Here is a tiny trained network, its code and every weight. The questions are about switching its units off for an input and a class, where a switched-off unit gives its printed mean instead of its output.

import numpy as np


def w(rows, s, z=0):
    codes = np.array(rows[::2]) - 128.0
    scale = np.full(codes.shape[1], s)
    scale[-1] = z or s
    return codes * scale


def norm(h):
    return h / np.sqrt((h * h).mean(-1, keepdims=True) + 1e-5)


def f(y):
    return np.maximum(y, 0)


def log_softmax(a):
    a = a - a.max(-1, keepdims=True)
    return a - np.log(np.exp(a).sum(-1, keepdims=True))


def net(x, mask):
    res = np.array(x, float).reshape(1, 2) / 4 @ E
    u = 0
    for l in range(3):
        y = f(norm(res) @ A[l][:, :-1].T + A[l][:, -1])
        res = res + np.where(mask[u : u + 13], y, B[l][:, -1]) @ B[l][:, :-1]
        u += 13
    return log_softmax(norm(res)[-1] @ U[:, :-1].T + U[:, -1])


A, B = {}, {}
E = w([
[90,60,205,103,17],'x0',
[37,255,157,97,131],'x1',
],0.007)
A[0] = w([
[117,114,99,190,166,2],'L0N1',
[85,35,180,103,104,76],'L0N2',
[189,19,157,91,128,63],'L0N3',
[162,121,63,153,205,63],'L0N4',
[206,128,110,162,111,132],'L0N5',
[93,86,73,184,197,39],'L0N6',
[173,11,153,106,32,79],'L0N7',
[172,124,99,135,189,54],'L0N8',
[97,157,166,123,127,100],'L0N9',
[201,132,74,217,133,84],'L0N10',
[191,176,112,146,183,61],'L0N11',
[99,169,85,209,146,136],'L0N12',
[159,162,44,152,219,100],'L0N13',
],0.012,0.0066)
B[0] = w([
[211,54,190,160,43,139],'L0N1',
[78,110,166,102,189,202],'L0N2',
[176,75,128,221,113,213],'L0N3',
[58,133,182,58,136,209],'L0N4',
[156,140,186,134,157,190],'L0N5',
[84,111,131,34,164,165],'L0N6',
[209,11,188,179,77,250],'L0N7',
[99,132,70,102,83,178],'L0N8',
[124,140,110,166,46,176],'L0N9',
[113,155,113,45,175,205],'L0N10',
[161,127,123,142,180,192],'L0N11',
[194,122,170,141,132,197],'L0N12',
[147,133,137,76,209,255],'L0N13',
],0.011,0.0083)
A[1] = w([
[79,188,107,105,180,157],'L1N1',
[169,66,90,195,92,43],'L1N2',
[102,203,89,93,190,46],'L1N3',
[122,164,163,57,123,184],'L1N4',
[99,86,54,120,144,232],'L1N5',
[177,77,176,141,132,140],'L1N6',
[58,148,53,48,158,3],'L1N7',
[149,36,76,108,60,34],'L1N8',
[125,156,212,137,167,144],'L1N9',
[4,133,182,168,42,134],'L1N10',
[54,134,201,151,32,209],'L1N11',
[74,151,214,143,139,110],'L1N12',
[39,135,232,102,16,141],'L1N13',
],0.014,0.0044)
B[1] = w([
[150,52,116,171,108,204],'L1N1',
[101,47,228,111,47,179],'L1N2',
[141,73,189,166,41,200],'L1N3',
[99,115,112,69,198,216],'L1N4',
[107,138,168,100,175,144],'L1N5',
[102,150,148,205,29,210],'L1N6',
[105,55,182,92,5,161],'L1N7',
[77,176,129,150,75,169],'L1N8',
[136,174,100,203,146,206],'L1N9',
[62,228,4,75,194,228],'L1N10',
[76,201,12,30,227,247],'L1N11',
[116,195,51,158,142,180],'L1N12',
[64,255,10,38,220,248],'L1N13',
],0.0099,0.011)
A[2] = w([
[137,159,106,183,98,10],'L2N1',
[116,168,129,85,104,2],'L2N2',
[74,134,175,51,107,85],'L2N3',
[102,240,193,83,55,78],'L2N4',
[111,77,173,126,46,65],'L2N5',
[197,87,78,99,49,133],'L2N6',
[184,118,90,208,156,42],'L2N7',
[154,152,159,172,148,51],'L2N8',
[98,88,147,61,71,64],'L2N9',
[160,16,150,135,19,84],'L2N10',
[236,140,172,249,182,118],'L2N11',
[177,214,86,77,131,61],'L2N12',
[208,56,144,113,23,104],'L2N13',
],0.012,0.0084)
B[2] = w([
[137,174,108,203,73,131],'L2N1',
[122,98,179,53,216,128],'L2N2',
[198,85,133,105,224,163],'L2N3',
[191,83,106,99,193,136],'L2N4',
[43,82,205,152,97,187],'L2N5',
[3,107,233,119,147,159],'L2N6',
[156,154,112,183,84,154],'L2N7',
[157,146,89,213,109,144],'L2N8',
[150,84,196,229,111,149],'L2N9',
[44,86,217,175,60,232],'L2N10',
[119,168,73,172,51,254],'L2N11',
[41,93,171,86,200,174],'L2N12',
[50,97,208,81,149,208],'L2N13',
],0.012,0.0081)
U = w([
[139,202,59,199,67,220],'0',
[187,134,101,45,59,2],'1',
[173,71,183,7,219,189],'2',
[86,71,208,147,65,253],'3',
[70,225,17,71,177,211],'4',
[183,159,130,61,82,2],'5',
],0.017,0.0084)

Each question gives the input, the list of numbers given to net, and the class t.
The units are the neurons (one row each of A and B). Each row of codes is followed by its name. A weight is (code - 128) times the scale printed after its matrix; where a second scale follows, it is the last column's (A, B and U).
mask holds one flag per neuron, layer by layer. A switched-off neuron (its flag False) gives its mean, the last column of its row in B, instead of its output. The means were averaged over made-up inputs and are rounded, as every weight is.
A unit's drop is (log p(t) with every unit on - log p(t) with that unit switched off) / (log p(t) with every unit on - log p(t) with every unit switched off).
unit that matters most: the unit with the biggest drop
top k neurons: the k neurons with the biggest drops, biggest first
top k neurons in layer l: the k neurons of layer l with the biggest drops, biggest first
drop of u: that unit's drop, to one decimal
input [-4,7], class 0: unit that matters most => L0N12
input [-5,5], class 0: top 3 neurons => (L0N12; L1N13; L1N11)
input [-8,5], class 0: top 3 neurons in layer 0 => (L0N12; L0N10; L0N11)
input [-8,4], class 2: top 2 neurons => (L0N13; L0N7)
input [-4,8], class 0: top 4 neurons => (L0N12; L0N10; L0N8; L1N13)
input [-4,4], class 0: top 2 neurons => (L0N12; L1N13)
input [-1,-3], class 3: top 4 neurons => (L1N13; L0N3; L1N11; L1N10)
input [-7,4], class 2: top 3 neurons => (L0N13; L0N7; L0N3)
input [-6,6], class 0: top 2 neurons => (L1N13; L0N12)
input [-7,7], class 0: top 3 neurons => (L1N13; L1N11; L0N12)
input [-4,-8], class 2: top 2 neurons => (L0N10; L0N4)
input [-7,8], class 0: top 2 neurons => (L1N13; L1N11)
input [-4,2], class 2: top 2 neurons => (L0N13; L0N7)
input [4,0], class 3: unit that matters most => L0N7
input [-2,2], class 0: drop of L1N13 => 0.8
input [0,-7], class 3: drop of L0N7 => 0.0
input [-5,6], class 0: drop of L1N13 => 0.4
